Below is a small trained network, with its code and all its weights. Each question gives an input and a target symbol and asks what happens when units are switched off, that is, made to give their printed mean instead of their output.

import numpy as np


def w(rows, s, z=0):
    codes = np.array(rows[::2]) - 128.0
    scale = np.full(codes.shape[1], s)
    scale[-1] = z or s
    return codes * scale


def norm(h):
    return h / np.sqrt((h * h).mean(-1, keepdims=True) + 1e-5)


def softmax(a):
    e = np.exp(a - a.max(-1, keepdims=True))
    return e / e.sum(-1, keepdims=True)


def log_softmax(a):
    a = a - a.max(-1, keepdims=True)
    return a - np.log(np.exp(a).sum(-1, keepdims=True))


def net(x, mask):
    ids = ['γεηλξπστφψω'.index(c) for c in x.split()]
    T = len(ids)
    res = E[ids] + P[:T]
    u = 0
    for l in range(2):
        r = norm(res)
        for j in range(3):
            rows = slice(2 * j, 2 * j + 2)
            q, k, v = (r @ M[l][rows].T for M in (Q, K, V))
            z = softmax(np.where(np.tri(T) > 0, q @ k.T / 2**0.5, -1e9)) @ v
            o = O[l][rows]
            res = res + np.where(mask[u + j], z, o[:, -1]) @ o[:, :-1]
        u += 3
    return log_softmax(norm(res)[-1] @ U[:, :-1].T + U[:, -1])


Q, K, V, O = {}, {}, {}, {}
E = w([
[210,99,246,217,75],'γ',
[71,12,113,84,131],'ε',
[183,199,229,150,201],'η',
[118,133,96,171,104],'λ',
[61,23,119,88,133],'ξ',
[143,36,115,86,102],'π',
[84,101,126,159,139],'σ',
[33,193,3,94,80],'τ',
[245,212,45,117,201],'φ',
[67,180,176,70,39],'ψ',
[77,37,114,120,149],'ω',
],0.0084)
P = w([
[195,67,86,70,94],'0',
[71,93,121,254,149],'1',
[97,149,107,246,121],'2',
[105,127,110,226,114],'3',
[119,146,121,214,118],'4',
[120,131,134,207,133],'5',
[121,124,125,201,131],'6',
[118,124,112,210,124],'7',
[126,137,98,226,107],'8',
],0.0044)
Q[0] = w([
[105,202,200,189,173],'0.h0',
[225,81,104,140,207],'0.h0',
[185,175,111,210,245],'0.h1',
[110,160,162,205,88],'0.h1',
[183,151,174,2,81],'0.h2',
[57,115,48,248,175],'0.h2',
],0.0069)
K[0] = w([
[183,13,230,113,95],'0.h0',
[200,167,69,162,248],'0.h0',
[234,57,41,190,254],'0.h1',
[83,38,125,181,59],'0.h1',
[95,162,184,211,179],'0.h2',
[177,138,48,12,83],'0.h2',
],0.0065)
V[0] = w([
[103,88,189,100,54],'0.h0',
[42,122,40,108,151],'0.h0',
[194,70,34,170,218],'0.h1',
[86,137,198,42,104],'0.h1',
[222,171,6,155,224],'0.h2',
[61,85,154,150,254],'0.h2',
],0.0066)
O[0] = w([
[37,105,182,201,92,205],'0.h0',
[43,111,31,109,134,168],'0.h0',
[157,13,167,59,236,1],'0.h1',
[107,164,62,217,69,163],'0.h1',
[254,123,85,47,199,13],'0.h2',
[139,38,111,254,208,58],'0.h2',
],0.0053,0.0041)
Q[1] = w([
[105,54,150,222,199],'1.h0',
[48,40,22,100,40],'1.h0',
[225,220,146,96,175],'1.h1',
[254,186,186,38,127],'1.h1',
[198,160,240,201,144],'1.h2',
[121,209,156,87,91],'1.h2',
],0.0068)
K[1] = w([
[188,153,162,82,179],'1.h0',
[94,196,110,83,4],'1.h0',
[152,143,78,193,254],'1.h1',
[81,177,122,169,247],'1.h1',
[214,153,206,136,115],'1.h2',
[185,126,95,76,172],'1.h2',
],0.0066)
V[1] = w([
[1,65,67,27,119],'1.h0',
[52,99,7,128,185],'1.h0',
[204,16,205,58,30],'1.h1',
[124,87,134,208,178],'1.h1',
[208,49,89,31,196],'1.h2',
[114,152,204,183,17],'1.h2',
],0.0039)
O[1] = w([
[206,178,2,158,52,209],'1.h0',
[140,162,2,115,201,146],'1.h0',
[216,30,105,94,41,167],'1.h1',
[89,100,100,185,229,111],'1.h1',
[35,149,153,163,88,6],'1.h2',
[251,111,31,134,123,221],'1.h2',
],0.0047,0.0024)
U = w([
[224,75,217,225,92,88],'γ',
[93,79,91,186,174,32],'ε',
[121,142,235,145,193,204],'η',
[104,137,141,44,112,88],'λ',
[71,99,112,170,173,36],'ξ',
[196,3,100,120,29,45],'π',
[64,54,88,170,201,110],'σ',
[70,207,7,54,183,85],'τ',
[196,177,86,52,216,253],'φ',
[20,213,152,174,20,130],'ψ',
[95,96,74,153,165,70],'ω',
],0.0072,0.0049)

Each question gives the input, a string of symbols that net reads in full, and the target symbol t.
The units are the heads (2 rows each of Q, K, V and O). Each row of codes is followed by its name. A weight is (code - 128) times the scale printed after its matrix; where a second scale follows, it is the last column's (O and U).
mask holds one flag per head, layer by layer. A switched-off head (its flag False) gives its mean, the last column of its rows in O, instead of its output. The means were averaged over made-up inputs and are rounded, as every weight is.
A unit's drop is (log p(t) with every unit on - log p(t) with that unit switched off) / (log p(t) with every unit on - log p(t) with every unit switched off).
The circuit of an input: a set's keep is (log p(t) with only the set's units on - log p(t) with every unit switched off) / (log p(t) with every unit on - log p(t) with every unit switched off). Starting from all 6 units, units are removed one at a time, each time the one whose removal leaves the highest keep (on an exact tie, the one counted first), for as long as the keep stays at least 0.8.
circuit, biggest first: the units of the circuit, biggest drop first
most important unit: the unit with the biggest drop
which heads matter: for each layer, one digit per head in row order, 1 if its drop is at least 0.15 and else 0, layers parted by /
drop of u: that unit's drop, to one decimal
input τ σ λ φ η π, target φ: most important unit -> 0.h0
input η σ σ φ π λ σ, target η: circuit, biggest first -> [0.h1 1.h0]
input π σ ψ ω, target π: circuit, biggest first -> [1.h1 1.h2]
input τ π τ ξ, target τ: which heads matter -> 100 / 100
input η φ ω τ σ, target η: which heads matter -> 010 / 001
input φ ψ π ψ τ ψ σ λ ω, target φ: which heads matter -> 001 / 000
input π π λ τ ψ ψ λ, target π: circuit, biggest first -> [0.h1 1.h1]
input τ ψ ω, target τ: circuit, biggest first -> [0.h2 0.h0]
input τ τ φ π ω, target τ: circuit, biggest first -> [0.h0 0.h2]
input γ σ ψ λ ψ τ ψ γ σ, target γ: circuit, biggest first -> [0.h0 1.h2 0.h1]
input γ π σ τ ψ λ, target γ: circuit, biggest first -> [0.h0 0.h1]
input λ τ λ, target τ: which heads matter -> 101 / 101
input σ τ τ π, target τ: circuit, biggest first -> [0.h0 1.h0]
input σ π λ, target σ: circuit, biggest first -> [0.h1]
input γ λ η π φ ψ ψ ψ λ, target γ: circuit, biggest first -> [0.h0 0.h1 1.h2]
input τ ω ψ ψ σ, target τ: drop of 1.h0 -> 0.3
input φ ψ ψ σ, target φ: drop of 0.h2 -> 1.0
input φ σ ξ φ ε ω, target φ: drop of 1.h1 -> 0.0
